Below is a small trained network, with its code and all its weights. Each question gives an input and a target symbol and asks what happens when units are switched off, that is, made to give their printed mean instead of their output.

import numpy as np


def w(rows, s, z=0):
    codes = np.array(rows[::2]) - 128.0
    scale = np.full(codes.shape[1], s)
    scale[-1] = z or s
    return codes * scale


def norm(h):
    return h / np.sqrt((h * h).mean(-1, keepdims=True) + 1e-5)


def f(y):
    return y / 2 * (1 + np.tanh(0.7978845608 * (y + 0.044715 * y**3)))


def softmax(a):
    e = np.exp(a - a.max(-1, keepdims=True))
    return e / e.sum(-1, keepdims=True)


def log_softmax(a):
    a = a - a.max(-1, keepdims=True)
    return a - np.log(np.exp(a).sum(-1, keepdims=True))


def net(x, mask):
    ids = ['ΓΘΞΩαδετφ'.index(c) for c in x.split()]
    T = len(ids)
    res = E[ids] + P[:T]
    u = 0
    for l in range(2):
        q, k, v = (norm(res) @ M[l].T for M in (Q, K, V))
        z = softmax(np.where(np.tri(T) > 0, q @ k.T / 4**0.5, -1e9)) @ v
        res = res + np.where(mask[u], z, O[l][:, -1]) @ O[l][:, :-1]
        u += 1
        y = f(norm(res) @ A[l][:, :-1].T + A[l][:, -1])
        res = res + np.where(mask[u : u + 8], y, B[l][:, -1]) @ B[l][:, :-1]
        u += 8
    return log_softmax(norm(res)[-1] @ U[:, :-1].T + U[:, -1])


Q, K, V, O, A, B = {}, {}, {}, {}, {}, {}
E = w([
[116,246,15,139],'Γ',
[90,198,96,135],'Θ',
[81,94,75,118],'Ξ',
[195,130,248,103],'Ω',
[140,23,131,214],'α',
[236,118,222,123],'δ',
[165,184,190,181],'ε',
[125,144,3,38],'τ',
[61,121,92,128],'φ',
],0.015)
P = w([
[2,172,184,41],'0',
[223,117,89,142],'1',
[23,106,172,164],'2',
[232,114,99,153],'3',
[26,100,178,157],'4',
[225,105,99,144],'5',
[31,95,186,162],'6',
[217,105,99,137],'7',
[35,96,207,149],'8',
[223,115,106,133],'9',
[38,92,223,154],'10',
[226,121,121,122],'11',
],0.009)
Q[0] = w([
[143,125,30,115],'0.h0',
[120,212,109,245],'0.h0',
[81,182,131,87],'0.h0',
[181,108,86,158],'0.h0',
],0.012)
K[0] = w([
[97,110,29,85],'0.h0',
[142,246,84,232],'0.h0',
[68,123,105,198],'0.h0',
[180,136,112,85],'0.h0',
],0.011)
V[0] = w([
[79,34,84,135],'0.h0',
[113,41,24,255],'0.h0',
[55,6,55,136],'0.h0',
[79,77,148,53],'0.h0',
],0.0037)
O[0] = w([
[106,75,74,183,96],'0.h0',
[213,206,113,233,255],'0.h0',
[96,66,55,212,97],'0.h0',
[41,4,73,109,6],'0.h0',
],0.0032,0.00057)
A[0] = w([
[185,139,174,124,140],'0.n0',
[140,28,140,118,114],'0.n1',
[28,81,169,192,4],'0.n2',
[78,57,161,61,153],'0.n3',
[26,102,118,208,125],'0.n4',
[186,141,39,85,158],'0.n5',
[230,49,108,92,113],'0.n6',
[25,133,255,219,67],'0.n7',
],0.013,0.0023)
B[0] = w([
[157,93,60,180,173],'0.n0',
[189,110,120,90,185],'0.n1',
[137,187,221,173,209],'0.n2',
[89,58,122,196,164],'0.n3',
[184,180,108,150,230],'0.n4',
[180,103,152,185,198],'0.n5',
[95,198,132,157,194],'0.n6',
[179,145,240,6,254],'0.n7',
],0.016,0.008)
Q[1] = w([
[145,72,8,138],'1.h0',
[4,117,137,44],'1.h0',
[111,134,121,185],'1.h0',
[142,170,230,92],'1.h0',
],0.016)
K[1] = w([
[54,101,52,112],'1.h0',
[253,141,67,172],'1.h0',
[89,167,125,140],'1.h0',
[208,121,198,130],'1.h0',
],0.017)
V[1] = w([
[177,117,142,80],'1.h0',
[113,127,129,149],'1.h0',
[254,127,131,204],'1.h0',
[88,79,189,215],'1.h0',
],0.013)
O[1] = w([
[137,130,14,120,253],'1.h0',
[121,127,165,136,97],'1.h0',
[125,59,5,215,171],'1.h0',
[74,125,164,198,166],'1.h0',
],0.014,0.004)
A[1] = w([
[55,237,115,94,105],'1.n0',
[57,104,142,166,124],'1.n1',
[101,111,64,102,81],'1.n2',
[115,199,152,77,36],'1.n3',
[122,134,121,117,1],'1.n4',
[100,154,102,66,225],'1.n5',
[100,153,166,156,73],'1.n6',
[122,254,111,134,177],'1.n7',
],0.02,0.0038)
B[1] = w([
[63,138,20,215,149],'1.n0',
[236,134,100,67,140],'1.n1',
[220,118,181,197,136],'1.n2',
[109,214,53,164,191],'1.n3',
[185,171,175,131,111],'1.n4',
[220,6,147,202,138],'1.n5',
[182,97,142,115,150],'1.n6',
[71,62,147,91,254],'1.n7',
],0.018,0.0093)
U = w([
[205,222,99,41,90],'Γ',
[76,240,69,119,210],'Θ',
[234,169,183,222,36],'Ξ',
[43,64,187,71,133],'Ω',
[255,183,35,226,106],'α',
[55,111,117,206,233],'δ',
[162,67,69,19,139],'ε',
[31,205,231,194,140],'τ',
[117,58,237,229,4],'φ',
],0.0079,0.0026)

Each question gives the input, a string of symbols that net reads in full, and the target symbol t.
The units are the heads (4 rows each of Q, K, V and O) and the neurons (one row each of A and B). Each row of codes is followed by its name. A weight is (code - 128) times the scale printed after its matrix; where a second scale follows, it is the last column's (O, A, B and U).
mask holds one flag per unit, layer by layer, with each layer's heads first. A switched-off unit (its flag False) gives its mean, the last column of its rows in O or B, instead of its output. The means were averaged over made-up inputs and are rounded, as every weight is.
A unit's drop is (log p(t) with every unit on - log p(t) with that unit switched off) / (log p(t) with every unit on - log p(t) with every unit switched off).
The circuit of an input: a set's keep is (log p(t) with only the set's units on - log p(t) with every unit switched off) / (log p(t) with every unit on - log p(t) with every unit switched off). Starting from the 12 units with the biggest drops (on a tie, the unit counted first), units are removed one at a time, each time the one whose removal leaves the highest keep (on an exact tie, the one counted first), for as long as the keep stays at least 0.8.
units of the circuit, in order: the units of the circuit, biggest drop first
unit that matters most: the unit with the biggest drop
top k neurons: the k neurons with the biggest drops, biggest first
top k neurons in layer l: the k neurons of layer l with the biggest drops, biggest first
input Ξ φ ε α ε α Θ Ξ Γ τ, target Ξ: top 2 neurons in layer 1 -> (1.n1, 1.n7)
input τ τ Γ α ε Ξ Ω α Γ Γ, target τ: units of the circuit, in order -> (1.h0, 0.n7, 0.n4, 0.n1)
input δ Ω τ α ε ε Γ φ, target δ: units of the circuit, in order -> (0.n7, 1.n7)
input φ φ δ Ω, target φ: top 4 neurons -> (0.n3, 0.n0, 0.n5, 0.n2)
input ε φ Ω α φ τ τ φ, target ε: unit that matters most -> 0.n4
input τ δ Ξ φ Ω α, target τ: top 4 neurons in layer 0 -> (0.n7, 0.n4, 0.n3, 0.n0)
input τ Θ δ α, target τ: top 4 neurons in layer 0 -> (0.n7, 0.n3, 0.n4, 0.n0)
input Γ τ Γ α, target Γ: top 2 neurons -> (0.n2, 0.n3)
input Γ ε Ξ δ, target Γ: top 3 neurons -> (0.n4, 0.n0, 0.n2)
input τ δ δ Θ Ω φ τ Ξ, target τ: units of the circuit, in order -> (1.h0, 0.n7, 0.n3, 0.n4)
input τ Ξ α, target Ξ: units of the circuit, in order -> (0.n2, 0.n7, 1.h0, 0.n4)
input φ α Θ ε ε ε α Θ, target φ: top 2 neurons -> (0.n5, 0.n3)
input φ α Γ Ω ε α ε Ω Θ τ Ξ ε, target φ: top 3 neurons in layer 0 -> (0.n3, 0.n0, 0.n5)
input Ω Ξ Θ φ α Θ δ α Ξ Ξ Ω δ, target Ω: unit that matters most -> 1.n7
input φ Γ ε Ω α Ω, target φ: top 4 neurons in layer 0 -> (0.n3, 0.n0, 0.n5, 0.n7)
input α α δ, target ε: top 3 neurons -> (0.n7, 0.n4, 0.n5)
input Γ Ξ ε α α Ξ, target Γ: top 2 neurons in layer 1 -> (1.n3, 1.n7)
input Γ τ α φ ε τ δ α, target Γ: top 4 neurons -> (0.n2, 0.n7, 0.n1, 0.n4)
input ε Ω ε ε ε φ ε α Ξ φ ε Γ, target ε: top 2 neurons -> (0.n4, 0.n5)
input Θ δ Ξ α ε α α δ ε Ξ α Ω, target Θ: top 2 neurons in layer 0 -> (0.n7, 0.n0)
input δ φ Θ Θ ε α Ω α τ, target α: top 2 neurons -> (0.n5, 1.n1)
input Θ α Ω ε α Θ ε α φ Θ τ Γ, target Θ: top 3 neurons in layer 1 -> (1.n3, 1.n7, 1.n0)
input Θ Θ δ τ Θ α α τ, target Θ: top 4 neurons in layer 0 -> (0.n5, 0.n1, 0.n6, 0.n7)
input Θ ε ε τ ε α Γ τ τ τ, target Θ: top 3 neurons in layer 0 -> (0.n1, 0.n6, 0.n7)
input α α ε Ω, target α: unit that matters most -> 0.n0
input Ω α τ Γ τ δ, target Ω: top 2 neurons -> (1.n7, 0.n6)
